Each object holds some of the marks π ψ α β δ σ ρ θ γ, at most 2. A symbol removes its mark if there, or adds it if room remains.

In the rows, 153 stands for zero.

Named rows; a name shown again gets a slightly different row:
<ψ θ>: 149	152	216	129	124	124	200	176	178	117	96	136	144	164	138	144	76	125	182	102	65	131	234	197	172	217	141	184	161	112	91	174
<α ρ>: 197	222	132	149	206	146	133	118	59	153	144	179	203	194	209	107	168	144	227	121	180	138	142	234	181	132	261	148	174	209	207	150
<α γ>: 206	139	116	113	83	139	168	154	111	131	206	234	126	240	136	134	209	150	123	131	178	103	121	144	146	130	182	165	145	184	199	38
<ψ>: 198	173	106	152	190	203	155	262	145	117	118	116	129	118	150	190	140	131	216	130	31	165	191	204	183	166	115	171	120	154	141	143
<π γ>: 159	78	183	188	63	139	111	188	124	137	236	175	132	122	152	174	211	188	113	97	197	90	153	92	88	141	135	197	137	112	151	54
<α β>: 191	165	110	124	199	137	264	144	98	183	141	168	119	209	133	100	158	207	121	178	92	160	79	152	142	123	217	95	215	203	210	164
<ρ>: 186	253	184	195	184	159	64	153	129	136	107	90	142	116	231	117	193	159	198	176	174	126	154	175	221	149	239	158	129	191	154	152
<π>: 157	148	186	166	193	245	83	162	88	124	120	119	203	69	211	169	211	170	110	114	140	141	115	125	76	147	146	217	141	104	158	160
<ρ θ>: 130	231	225	128	150	89	112	109	171	131	97	125	167	153	168	121	98	175	173	134	175	95	239	179	205	194	204	150	180	128	121	220
<π σ>: 106	110	181	160	258	193	105	155	143	156	108	177	192	87	128	191	188	186	177	133	179	143	82	99	52	143	102	193	128	93	191	143
<π γ>: 175	81	174	198	58	148	120	181	121	148	224	155	148	101	166	178	230	186	91	103	203	127	150	100	82	145	153	194	140	149	160	64
<ψ>: 193	156	112	175	179	219	177	224	128	115	111	113	124	157	160	186	135	171	199	110	28	194	207	211	196	161	135	182	81	159	148	134
<α ρ>: 217	220	122	160	171	121	137	143	95	160	151	192	177	163	198	88	174	134	198	131	175	107	149	227	208	117	229	108	165	169	188	142

From each start, follow one symbol. Which object do you reach?
Answers are names.
---
176	188	208	205	172	171	57	168	76	150	140	127	217	85	218	167	208	199	165	120	183	148	118	143	139	139	208	217	109	155	159	176
π
<ρ>
---
213	221	130	163	208	132	124	108	75	148	160	205	191	185	192	119	187	147	181	128	190	120	116	218	208	132	261	159	150	185	200	158
α
<ρ>
---
177	165	143	169	160	129	231	261	148	205	154	104	110	129	132	155	119	203	170	204	47	192	99	186	132	167	196	97	133	183	165	197
β
<ψ>
---
154	175	220	120	154	108	198	188	192	123	80	134	183	150	130	176	86	134	200	103	67	118	238	205	186	204	144	182	172	126	97	179
θ
<ψ>
---
120	186	135	134	224	254	140	140	143	94	77	105	58	140	203	142	153	160	101	178	100	134	184	153	184	176	147	175	137	152	181	95
π
<π>
---
200	200	158	189	171	161	92	220	132	128	134	96	171	127	194	152	143	157	262	154	123	174	170	231	219	169	200	147	82	176	143	165
ρ
<ψ>
---
228	224	157	173	198	150	88	207	120	122	131	107	158	111	174	147	185	148	257	142	131	169	184	199	221	142	223	122	84	170	141	191
ρ
<ψ>
---
144	242	190	179	240	142	43	147	164	187	103	178	152	158	139	124	202	172	264	182	191	169	176	155	175	157	192	107	126	151	179	186
σ
<ρ>
---
208	211	156	199	185	131	100	208	125	158	144	137	161	111	192	151	162	166	244	148	107	140	167	239	203	136	209	140	84	175	148	166
ψ
<ρ>
---
153	147	194	93	163	121	191	202	196	96	87	146	146	149	147	152	65	133	181	81	42	121	235	207	150	211	127	178	176	130	94	176
θ
<ψ>
---
129	106	159	199	172	208	131	122	168	155	177	115	281	141	191	173	158	105	97	145	233	226	138	116	158	129	86	186	177	117	106	199
δ
<π>
---
168	174	96	95	228	179	222	117	82	139	142	199	168	245	137	119	161	135	110	123	117	110	128	187	173	134	203	147	219	194	194	102
β
<α β>
---
245	234	109	145	207	108	115	108	108	147	148	183	199	194	205	102	194	166	196	124	198	106	125	226	202	136	250	134	175	201	190	178
α
<ρ>
---
175	167	209	185	175	143	52	142	115	173	155	125	205	67	242	130	211	193	175	118	193	152	121	183	147	157	211	194	130	118	169	200
π
<ρ>
---
191	228	166	179	175	151	73	157	113	124	123	115	132	133	217	93	192	173	198	206	192	151	185	171	220	133	262	147	123	167	168	193
α
<α ρ>
---
165	191	153	190	152	153	143	149	131	252	119	94	110	129	203	90	162	205	142	245	156	188	95	163	164	118	276	83	127	178	198	229
β
<ρ>
---
182	165	100	124	223	195	193	112	57	118	109	196	165	242	211	122	155	147	122	131	130	92	133	202	167	118	213	195	203	170	202	104
β
<α β>
---
150	201	244	159	141	87	97	121	194	137	87	134	138	151	199	143	110	171	192	140	174	93	235	198	196	206	197	172	187	141	126	213
θ
<ρ>
---
174	193	202	211	211	159	47	169	99	153	154	112	214	90	205	144	208	176	166	125	188	137	109	123	140	142	188	210	114	137	166	174
ρ
<π>
---
176	119	140	153	111	151	227	223	125	203	122	108	130	105	126	153	113	180	171	201	23	196	106	165	138	140	153	76	147	203	165	201
β
<ψ>
---
172	167	123	166	206	148	101	217	156	123	99	206	140	151	112	205	157	131	264	160	80	192	142	163	124	174	111	99	92	153	180	138
σ
<ψ>
---
191	143	76	119	210	180	187	114	93	127	127	202	163	229	171	127	148	106	148	107	103	121	117	180	184	124	216	178	187	164	184	100
γ
<α γ>
---
117	108	174	176	236	194	68	185	142	189	97	175	193	87	129	179	185	175	179	104	138	147	103	109	72	175	124	165	125	95	226	118
σ
<π>
---
128	125	173	133	251	157	80	157	161	133	95	174	178	112	123	166	183	150	181	140	149	161	100	117	67	179	109	202	125	78	209	137
σ
<π>
---
114	138	168	123	267	176	125	171	159	145	113	210	182	114	137	182	189	143	163	128	160	187	91	95	62	149	113	184	136	104	193	133
σ
<π>
---
167	129	186	175	200	169	143	216	107	116	141	116	225	106	183	198	187	157	185	75	52	167	143	169	101	162	121	197	125	121	143	154
π
<ψ>
---
159	173	120	148	219	254	128	149	143	108	73	96	81	127	168	129	168	173	132	155	118	160	162	151	203	162	146	170	152	143	163	71
ψ
<ψ>
---
160	217	166	139	254	129	52	158	149	136	138	160	136	152	151	133	198	165	237	189	205	150	146	156	178	138	187	111	111	151	196	196
σ
<ρ>
---
202	117	173	187	198	169	156	241	134	124	139	108	230	109	160	183	169	147	180	90	60	173	105	163	82	153	129	206	128	122	138	169
ψ
<π>
---
190	99	146	162	40	127	185	227	153	104	261	160	91	172	100	188	187	152	149	161	141	134	175	133	167	161	147	198	96	186	139	71
γ
<ψ>
---
154	114	186	174	154	171	207	192	124	210	144	116	167	95	159	143	148	202	91	168	88	192	74	97	33	129	138	158	192	152	179	213
β
<π>
---
142	159	208	138	136	148	198	194	179	141	94	141	147	163	151	153	53	155	187	89	76	129	253	190	173	244	120	190	135	125	115	159
θ
<ψ>
---
184	116	172	204	192	182	146	250	110	130	146	109	211	99	186	194	178	146	174	81	84	161	96	182	118	139	128	213	101	113	139	161
ψ
<π>
---
217	223	139	145	227	129	157	109	79	164	159	164	215	207	193	100	166	157	202	120	187	139	128	219	207	127	248	156	169	166	187	162
α
<ρ>
---
137	134	155	197	196	228	154	131	176	194	200	132	250	121	177	197	174	75	126	125	208	191	100	92	148	129	78	207	179	117	102	215
δ
<π>
---
153	140	141	136	217	183	207	127	76	131	147	200	249	144	186	135	196	172	109	71	144	101	60	152	92	134	189	198	205	132	209	122
α
<π>
---
184	222	154	192	163	170	129	206	136	153	144	120	142	99	183	149	163	175	252	127	136	192	172	214	201	143	190	132	73	160	156	166
ψ
<ρ>
---
133	131	122	198	173	214	149	143	176	180	184	110	256	114	198	155	177	106	136	128	194	194	133	104	149	90	88	178	158	136	91	202
δ
<π>
---
200	224	173	190	175	152	131	218	118	136	146	111	157	113	156	159	137	144	260	148	114	161	170	233	193	170	200	150	77	189	142	168
ψ
<ρ>
---
238	166	85	154	196	141	258	170	102	122	154	176	158	202	155	121	161	109	201	78	74	136	125	218	181	141	157	133	133	196	156	109
α
<ψ>
---
178	154	143	162	122	138	234	230	156	190	136	99	117	132	103	162	127	230	150	206	25	228	141	164	145	149	174	66	116	187	174	217
β
<ψ>
---
199	218	178	193	164	145	84	187	112	133	139	155	155	115	214	171	140	150	243	126	98	147	158	238	225	167	202	151	102	153	149	194
ρ
<ψ>
---
142	217	169	174	226	141	43	185	170	154	97	188	135	145	153	135	185	177	282	193	219	145	142	165	154	143	204	90	92	157	213	158
σ
<ρ>
---
146	226	174	145	222	136	43	119	148	178	124	158	143	143	147	133	185	177	240	191	201	182	138	172	174	154	178	136	90	168	196	183
σ
<ρ>
---
165	219	178	168	222	141	35	162	156	169	109	174	142	142	126	147	191	189	263	171	242	181	155	174	182	159	186	115	99	136	220	176
σ
<ρ>
---
160	202	211	210	192	169	61	174	100	151	139	107	223	98	213	128	198	193	152	106	172	132	130	139	125	154	219	219	116	111	164	179
π
<ρ>
---
171	273	174	158	194	171	50	157	126	148	116	105	119	117	229	88	186	161	216	169	155	176	161	193	210	153	257	137	122	159	149	172
θ
<ρ θ>
---
190	179	171	196	74	108	59	179	139	136	216	162	116	147	152	166	230	174	155	152	232	144	171	156	180	166	220	177	104	179	169	99
γ
<ρ>
---
176	129	93	178	150	205	177	158	198	135	192	109	209	136	177	189	165	61	210	162	154	245	187	182	201	105	92	139	128	164	84	209
δ
<ψ>
---
186	108	136	148	208	178	168	159	68	138	125	174	257	186	184	132	176	197	115	64	149	105	54	136	82	143	155	197	194	145	186	118
α
<π>
---
189	167	172	207	54	131	87	166	144	132	205	178	98	128	126	168	213	207	176	177	204	132	164	127	203	180	243	177	108	165	170	94
γ
<ρ>
---
169	191	205	202	202	181	80	162	108	178	144	128	222	69	228	129	219	184	184	121	173	152	127	157	131	161	240	188	141	90	172	164
π
<ρ>
---
199	115	175	193	212	201	159	224	87	129	124	114	197	73	155	184	164	170	165	92	40	167	106	173	75	164	121	202	98	112	129	157
π
<ψ>
---
129	96	202	194	225	241	109	164	132	127	91	86	191	81	181	157	204	176	94	111	124	152	92	127	78	159	163	192	135	102	178	134
σ
<π σ>
---
186	132	156	193	52	136	138	198	161	129	217	191	107	166	131	210	169	163	155	137	141	132	166	161	143	158	147	169	102	165	152	55
γ
<ψ>
---
196	214	145	151	190	112	134	132	93	147	154	193	177	182	189	85	149	142	195	114	164	112	136	237	182	129	257	158	150	205	183	165
α
<ρ>
---
251	161	106	131	185	178	204	182	61	125	148	193	196	199	159	140	173	124	197	72	86	135	141	231	181	140	165	169	157	200	157	128
α
<ψ>
